Here is a tiny trained network, its code and every weight. The questions are about switching its units off for an input and a target symbol, where a switched-off unit gives its printed mean instead of its output.

import numpy as np


def w(rows, s, z=0):
    codes = np.array(rows[::2]) - 128.0
    scale = np.full(codes.shape[1], s)
    scale[-1] = z or s
    return codes * scale


def f(y):
    return y / 2 * (1 + np.tanh(0.7978845608 * (y + 0.044715 * y**3)))


def softmax(a):
    e = np.exp(a - a.max(-1, keepdims=True))
    return e / e.sum(-1, keepdims=True)


def log_softmax(a):
    a = a - a.max(-1, keepdims=True)
    return a - np.log(np.exp(a).sum(-1, keepdims=True))


def net(x, mask):
    ids = ['ΓΔΘΞΦΩβεζημτψ'.index(c) for c in x.split()]
    T = len(ids)
    res = E[ids] + P[:T]
    u = 0
    for l in range(2):
        r = res
        for j in range(3):
            rows = slice(4 * j, 4 * j + 4)
            q, k, v = (r @ M[l][rows].T for M in (Q, K, V))
            z = softmax(np.where(np.tri(T) > 0, q @ k.T / 4**0.5, -1e9)) @ v
            o = O[l][rows]
            res = res + np.where(mask[u + j], z, o[:, -1]) @ o[:, :-1]
        u += 3
        y = f(res @ A[l][:, :-1].T + A[l][:, -1])
        res = res + np.where(mask[u : u + 8], y, B[l][:, -1]) @ B[l][:, :-1]
        u += 8
    return log_softmax(res[-1] @ U[:, :-1].T + U[:, -1])


Q, K, V, O, A, B = {}, {}, {}, {}, {}, {}
E = w([
[148,55,138,135,54,146],'Γ',
[137,223,111,216,100,131],'Δ',
[105,94,43,174,70,71],'Θ',
[116,177,129,12,115,254],'Ξ',
[80,66,172,201,144,218],'Φ',
[124,120,39,173,154,51],'Ω',
[111,134,80,129,225,74],'β',
[87,126,17,99,134,44],'ε',
[100,98,71,117,58,96],'ζ',
[75,113,152,98,166,93],'η',
[208,81,134,124,145,109],'μ',
[224,83,165,175,190,149],'τ',
[85,216,67,94,33,106],'ψ',
],0.018)
P = w([
[149,87,255,131,73,84],'0',
[199,88,182,134,46,146],'1',
[159,106,167,149,58,148],'2',
[129,121,163,150,59,146],'3',
[104,131,139,155,70,150],'4',
[93,142,140,161,79,158],'5',
[87,155,114,157,84,165],'6',
[79,163,99,171,84,174],'7',
[75,166,74,177,89,185],'8',
[75,178,57,173,97,196],'9',
[83,181,45,176,108,210],'10',
[84,186,22,187,111,222],'11',
[92,195,12,185,123,235],'12',
],0.008)
Q[0] = w([
[183,193,143,171,105,29],'0.h0',
[228,220,153,182,86,131],'0.h0',
[130,151,159,35,116,178],'0.h0',
[202,173,110,143,19,114],'0.h0',
[127,80,106,140,68,110],'0.h1',
[103,163,164,75,71,64],'0.h1',
[160,98,157,83,248,142],'0.h1',
[48,175,102,128,159,125],'0.h1',
[95,135,136,135,146,120],'0.h2',
[122,108,102,106,193,71],'0.h2',
[110,140,154,132,136,113],'0.h2',
[151,161,154,129,148,117],'0.h2',
],0.011)
K[0] = w([
[146,190,120,147,150,68],'0.h0',
[175,231,127,167,123,126],'0.h0',
[146,164,155,20,127,155],'0.h0',
[165,207,137,157,9,103],'0.h0',
[120,158,85,164,122,128],'0.h1',
[116,130,143,99,109,99],'0.h1',
[81,46,111,119,178,120],'0.h1',
[124,136,108,70,163,142],'0.h1',
[158,94,93,150,160,143],'0.h2',
[152,91,89,135,145,98],'0.h2',
[110,113,137,154,137,141],'0.h2',
[150,151,143,138,143,128],'0.h2',
],0.012)
V[0] = w([
[169,130,147,136,85,65],'0.h0',
[109,44,158,88,171,104],'0.h0',
[149,176,164,175,131,108],'0.h0',
[147,112,92,82,123,99],'0.h0',
[211,113,85,84,133,152],'0.h1',
[188,214,154,58,108,225],'0.h1',
[136,18,85,166,146,118],'0.h1',
[188,144,124,158,132,108],'0.h1',
[55,201,130,106,125,254],'0.h2',
[139,166,226,162,144,99],'0.h2',
[96,184,137,220,91,85],'0.h2',
[144,93,170,35,107,81],'0.h2',
],0.0077)
O[0] = w([
[140,205,38,119,210,95,160],'0.h0',
[171,170,146,171,93,120,2],'0.h0',
[84,105,100,111,178,112,175],'0.h0',
[159,186,133,118,143,122,93],'0.h0',
[101,144,111,127,112,86,84],'0.h1',
[31,159,170,156,166,94,156],'0.h1',
[133,76,89,117,51,133,63],'0.h1',
[181,148,215,117,124,153,156],'0.h1',
[2,119,80,155,150,187,141],'0.h2',
[118,145,111,121,95,98,111],'0.h2',
[184,196,140,129,102,168,225],'0.h2',
[103,112,199,126,134,89,80],'0.h2',
],0.0072,0.0079)
A[0] = w([
[148,174,98,208,170,48,214],'0.n0',
[153,133,247,31,68,151,76],'0.n1',
[52,65,93,147,225,2,136],'0.n2',
[118,74,164,231,227,110,43],'0.n3',
[121,148,170,171,223,113,124],'0.n4',
[162,163,135,48,115,192,250],'0.n5',
[194,122,176,137,183,109,21],'0.n6',
[100,161,159,134,137,162,255],'0.n7',
],0.0081,0.0074)
B[0] = w([
[104,60,100,169,184,130,242],'0.n0',
[141,13,149,28,45,188,137],'0.n1',
[225,56,210,25,177,251,165],'0.n2',
[130,136,176,94,87,180,130],'0.n3',
[173,64,42,147,51,159,149],'0.n4',
[1,28,174,99,185,128,220],'0.n5',
[232,129,166,64,131,105,124],'0.n6',
[126,63,45,145,168,124,254],'0.n7',
],0.0076,0.0089)
Q[1] = w([
[159,111,116,178,159,149],'1.h0',
[101,197,185,115,163,101],'1.h0',
[152,143,146,79,60,123],'1.h0',
[111,56,70,94,181,160],'1.h0',
[162,141,149,135,111,123],'1.h1',
[105,100,114,167,109,88],'1.h1',
[178,252,183,145,54,88],'1.h1',
[184,158,162,153,149,98],'1.h1',
[176,145,98,134,133,70],'1.h2',
[164,141,155,109,101,79],'1.h2',
[130,118,75,142,134,145],'1.h2',
[108,40,114,116,182,129],'1.h2',
],0.018)
K[1] = w([
[144,155,10,78,141,190],'1.h0',
[179,85,131,56,176,41],'1.h0',
[113,37,185,160,91,50],'1.h0',
[61,202,73,133,214,183],'1.h0',
[238,169,207,164,114,111],'1.h1',
[109,126,31,208,84,165],'1.h1',
[223,114,150,103,74,10],'1.h1',
[199,170,155,145,131,60],'1.h1',
[146,143,166,173,68,136],'1.h2',
[176,211,192,111,71,74],'1.h2',
[28,105,183,159,167,165],'1.h2',
[43,144,48,139,72,138],'1.h2',
],0.011)
V[1] = w([
[108,174,195,171,131,169],'1.h0',
[172,102,140,70,104,148],'1.h0',
[62,98,247,162,161,109],'1.h0',
[170,53,154,194,174,151],'1.h0',
[148,84,188,219,54,246],'1.h1',
[181,77,91,147,178,147],'1.h1',
[116,102,109,254,117,85],'1.h1',
[113,119,113,124,68,101],'1.h1',
[198,26,59,118,51,178],'1.h2',
[148,121,95,118,92,144],'1.h2',
[100,121,144,201,138,119],'1.h2',
[119,162,142,82,113,120],'1.h2',
],0.009)
O[1] = w([
[181,85,116,167,155,177,90],'1.h0',
[125,106,99,96,85,134,2],'1.h0',
[57,76,104,208,192,224,109],'1.h0',
[152,254,215,119,174,184,196],'1.h0',
[185,115,204,255,62,140,191],'1.h1',
[160,170,195,107,104,76,187],'1.h1',
[191,205,120,102,87,236,170],'1.h1',
[83,139,121,136,108,134,107],'1.h1',
[91,158,199,135,131,71,179],'1.h2',
[114,89,156,159,116,94,117],'1.h2',
[157,94,121,130,151,220,190],'1.h2',
[142,132,117,127,108,109,60],'1.h2',
],0.0071,0.011)
A[1] = w([
[89,62,141,189,143,189,75],'1.n0',
[150,220,147,251,128,33,66],'1.n1',
[203,118,120,166,220,123,127],'1.n2',
[47,120,69,148,195,116,5],'1.n3',
[97,194,55,203,169,105,123],'1.n4',
[172,227,71,88,176,40,26],'1.n5',
[159,143,190,202,126,184,33],'1.n6',
[140,190,104,70,2,89,84],'1.n7',
],0.0077,0.012)
B[1] = w([
[166,170,119,110,123,65,255],'1.n0',
[197,52,46,148,102,149,209],'1.n1',
[43,157,171,129,50,118,247],'1.n2',
[206,100,150,182,81,136,222],'1.n3',
[227,82,227,47,121,110,231],'1.n4',
[182,163,84,254,228,146,143],'1.n5',
[51,144,28,112,146,86,245],'1.n6',
[112,165,87,73,80,200,171],'1.n7',
],0.0086,0.0099)
U = w([
[1,107,185,151,178,80,173],'Γ',
[134,152,166,177,203,54,161],'Δ',
[179,72,196,211,161,187,49],'Θ',
[247,114,196,166,102,140,17],'Ξ',
[115,138,92,211,72,175,60],'Φ',
[126,191,191,121,121,231,224],'Ω',
[78,189,74,100,155,61,124],'β',
[144,163,159,78,118,75,82],'ε',
[115,96,193,142,33,199,2],'ζ',
[179,167,107,103,51,142,37],'η',
[27,165,101,79,76,94,119],'μ',
[128,86,61,75,145,135,167],'τ',
[206,178,102,147,147,108,30],'ψ',
],0.0076,0.0089)

Each question gives the input, a string of symbols that net reads in full, and the target symbol t.
The units are the heads (4 rows each of Q, K, V and O) and the neurons (one row each of A and B). Each row of codes is followed by its name. A weight is (code - 128) times the scale printed after its matrix; where a second scale follows, it is the last column's (O, A, B and U).
mask holds one flag per unit, layer by layer, with each layer's heads first. A switched-off unit (its flag False) gives its mean, the last column of its rows in O or B, instead of its output. The means were averaged over made-up inputs and are rounded, as every weight is.
A unit's drop is (log p(t) with every unit on - log p(t) with that unit switched off) / (log p(t) with every unit on - log p(t) with every unit switched off).
The circuit of an input: a set's keep is (log p(t) with only the set's units on - log p(t) with every unit switched off) / (log p(t) with every unit on - log p(t) with every unit switched off). Starting from the 12 units with the biggest drops (on a tie, the unit counted first), units are removed one at a time, each time the one whose removal leaves the highest keep (on an exact tie, the one counted first), for as long as the keep stays at least 0.8.
units of the circuit, in order: the units of the circuit, biggest drop first
k most important neurons: the k neurons with the biggest drops, biggest first
which heads matter: for each layer, one digit per head in row order, 1 if its drop is at least 0.15 and else 0, layers parted by /
input μ Δ ζ Γ ψ Ω Γ, target τ: units of the circuit, in order	[1.h1, 1.h0, 1.n2]
input Ω Ξ τ ζ ε Δ, target Γ: units of the circuit, in order	[0.h2, 1.h1]
input Δ Θ Γ ζ ζ ζ ψ Θ Φ Γ, target Φ: units of the circuit, in order	[1.h1, 0.h0, 1.n6]
input Ξ ε β ζ Θ Θ Δ η ψ, target Γ: units of the circuit, in order	[1.h1, 0.h2]
input ζ μ β Θ Θ Θ ε ε, target β: units of the circuit, in order	[1.n5, 1.h0, 1.h1]
input Γ Γ Θ, target η: units of the circuit, in order	[0.h1, 1.h0, 1.h1]
input β Θ ζ ζ Ξ Γ Θ, target Δ: units of the circuit, in order	[0.h0, 1.h1]
input Δ ε ζ η μ Θ ζ Θ Γ Θ Ξ Φ Γ, target Δ: which heads matter	100 / 010
input Δ η ζ η Δ Θ Δ Γ β Δ Γ, target Ω: which heads matter	000 / 010
input Δ ψ ε Δ ζ ψ ε Θ τ, target τ: which heads matter	000 / 010
input Δ Δ Ξ ψ Θ ψ, target Δ: most important neuron	[0.n1]
input ζ ζ η ζ Ω Θ Ω Γ Δ Δ ψ Ω, target τ: units of the circuit, in order	[1.h1, 0.h1, 0.n2]
input ζ η Δ μ ζ Δ Ω Ξ β Δ, target Θ: units of the circuit, in order	[1.h1, 1.n1, 0.n1, 0.h0]
input Θ Θ Δ η ζ Γ Φ Δ ζ Ξ Δ Φ Δ, target Ξ: 2 most important neurons	[0.n5, 1.n4]
input η Δ η ζ Δ ε ζ μ ε Φ ε, target Φ: units of the circuit, in order	[1.h1, 0.h0, 1.n6]
input ζ η ε ζ ζ, target μ: units of the circuit, in order	[0.h1, 1.h0, 1.h2]
input Δ Φ Θ τ β Θ, target Φ: 2 most important neurons	[1.n6, 1.n1]
input Ω Θ ζ ζ Δ η Γ Φ, target Φ: units of the circuit, in order	[1.n6, 1.h1, 0.h0]
input ζ Γ τ, target Ξ: units of the circuit, in order	[1.h1, 0.h0]
input Ω Δ τ Ξ Θ Δ Θ ζ Ω Γ, target Γ: units of the circuit, in order	[1.h1]
input Φ Φ Ω Δ η η Ξ Δ ζ ζ Δ μ, target Γ: which heads matter	101 / 010
input Δ Ω Θ Θ μ ζ ζ Γ, target Ω: units of the circuit, in order	[0.n0, 0.h0, 1.h1, 1.h0]
input Δ Γ Δ Δ Θ ζ ζ η Γ β η, target Ω: which heads matter	100 / 010
input τ ζ Δ Δ Ω ψ ψ Δ ψ, target τ: 2 most important neurons	[0.n5, 0.n4]
input ε Γ Θ Δ Θ ζ Δ η Δ Ω Ξ Ξ Ω, target Θ: 3 most important neurons	[0.n0, 1.n3, 0.n4]
input β Φ Θ Φ β ψ Δ ψ η Δ β Ω μ, target Ω: which heads matter	000 / 010
input Ω ζ η Θ, target η: which heads matter	010 / 100
input ζ ζ Ξ Δ Θ, target Γ: which heads matter	111 / 010
input Θ Δ Ω Δ β ζ η η Ω Θ Φ ζ μ, target Φ: 3 most important neurons	[1.n6, 1.n1, 1.n4]
input τ Ω ε ζ, target μ: most important neuron	[1.n7]
